[128 = 0]

[104 143 133 108  64  89  84 110 158 154  94 193 188 183 148 130 181 132
  98 212 158 171  96 133 101 164  94 126  93 130 194   4 172 138  88 129
 212 134] | ds
[137 136 113 112 117 142 117 102 127 119 145 118 148 136 111 122 112 145
 110 149 135 142  99 140 122 144 137 129 136 124 148 165 120 123 130 105
 116 148] | Br
[182 135 152 132 130 180 153 132 119 114 154 102 137 108 104 114  80 129
 155 113 127 129 136 139 128 139 151 126 161 127  75 210  98 142 120 102
  78 123] | lh
[127 154 115  96  86 102  91  96 135 116 101 150 162 183 114 136 132 173
  86 177 176 173 109 132 113 148 110 102  78 122 169  83 133 121 105  98
 162 133] | lh
[148 154 151 130  89 135 136 138 108 134 151 130 127 115 136 131 119 111
 132 147 139 135 119 139 114 151 132 136 136 128 117 101 130 147 144 123
 106 123] | gn
[124 132 145 119  92 112 106 123 117 130 118 144 145 147 145 125 129 163
 101 166 129 145 165 122  93 153 129 128 109 136 174  76 133 119 124 162
 149 133] | lh
[141 111 156 127  92 143 124 120 119 120 146 117 150 139 112 108 107 150
 112 146 134 137 130 140 110 150 121 130 149 127 135 135 123 122 127 108
 119 134] | lh
[124 135 108 102 137 120 103 123 146 144 108 160 162 141 117 116 166 180
 103 211 145 144  91 139 144 136 131 135 134 139 162 113 149 115  86  92
 172 131] | ds
[132 141 153 126  70 136 124 121 118 121 145 135 139 120 149 119 106 135
  95 153 147 157 138 144 119 143 107 125 129 109 134 116 130  86 132  95
 111 127] | gn
[116 125 104 134 160 141 148 143 125 142 127 132 143 108 130 120 150 107
 141 115 110 110 127 115 150  92 153 142 151 137 110 148 125 119 118 145
 150 120] | ds
[140 130 127 118 122 136 120 120 108  97 127 129 131 139 116 103 116 148
 103 148 142 141 112 126 123 146 128 132 153 116 135 168 113 135 111 103
 125 137] | Br
[127 116 132 125 135 120 152 139 128 128 133 129 129 108 141 123 127 130
 135 136 112 112 129 121 138 134 186 123 150 127 141 156 133 116 120 126
 122 133] | ds
[140 115 136 119 109 128 119  95 122 113 119 122 108 128 127 135 102 119
 163 129 145 141 119 140 122 157 127 124 141 108 161 151 128 121 128 111
 111 130] | lh
[121 142 121 126 133 106 111 124 130 134 121 133 123 163 145 136 142 144
 120 144 128 129 121 136 119 130  96 125  99 114 151 100 149 130 141 128
 172 123] | ds
[122 126 139 140  80 120 128 154 129 137 121 132 178 120 144 107 128 151
 108 151 112 152 142 132  86 141 119 131 140 131 141  67 140 140 139 133
 138 134] | ds

[126 123 159 108 158 139 131 138 129 137  90 127 119 118 128 118 137 121
 145 129 131 119 106 121 116 121 115 122 141 116 136 146 131 117  98 136
 148 124] | pr
[125 126 171  80 123 162 153 132 133 146 112 144 111 117 145 126 120 118
 141 136 119 124 128 104 121 125 115 100 120 129 132 173 133 114 121 134
 147 130] | lj
[138 107 139 157 114 111 112 125 124 103 131 115 140 143 137 112 170 137
 128 119 148 121 110 136 128 120 118 162 158  86 130  99 125 129 110 109
 128 132] | mf
[136 113 192  84 132 146 146 141 124 142 114 138 127 123 142 131 122 119
 135 127 134 121  97 103 106 136 106 136 128 121 133 170 136 112  99 137
 156 128] | pr
[102 136 121 123 143 175 137 114 140 148 112 120 118 117 102 130 124 134
 158 146 106 143 159 109 135 125 155  77 114 124 135 155 100 139 156 129
 134 132] | ls
[110 121 172  99 112 186 147 115 139 159 103 131 100 126 143 131 143 131
 133 143 117 138 147 107 124 134 101  76 123 101 125 173 115 139 151 113
 134 138] | lj
[135 103 113 131 140 118 146 130 127 124 163 129 129 120 123 112 152 124
 126 117 146 129 125 126 134 121 163 166 127 113 126 111 138 125 104 117
 126 129] | mf
[113 115 107 117 140 163 150 119 130 148 147 138  99 110 123 113 133 110
 134 133 116 142 156 116 130 128 164 106 110 119 125 141 131 129 136 121
 124 126] | lj
[139 150 123  98 143 129 133 139 136  64 158 139 145 116 139 137 108 114
 122 138 123 121 109 113 110 138 106 132 129 150 144 145 138 121 114 147
 133 125] | pr
[131 139  92 136 147  93 127 132 130 118 144 126 143 125 108 110 141 132
 114 114 135 114 111 138 134 129 144 156 141 131 148  93 134 118 104 129
 122 115] | mf
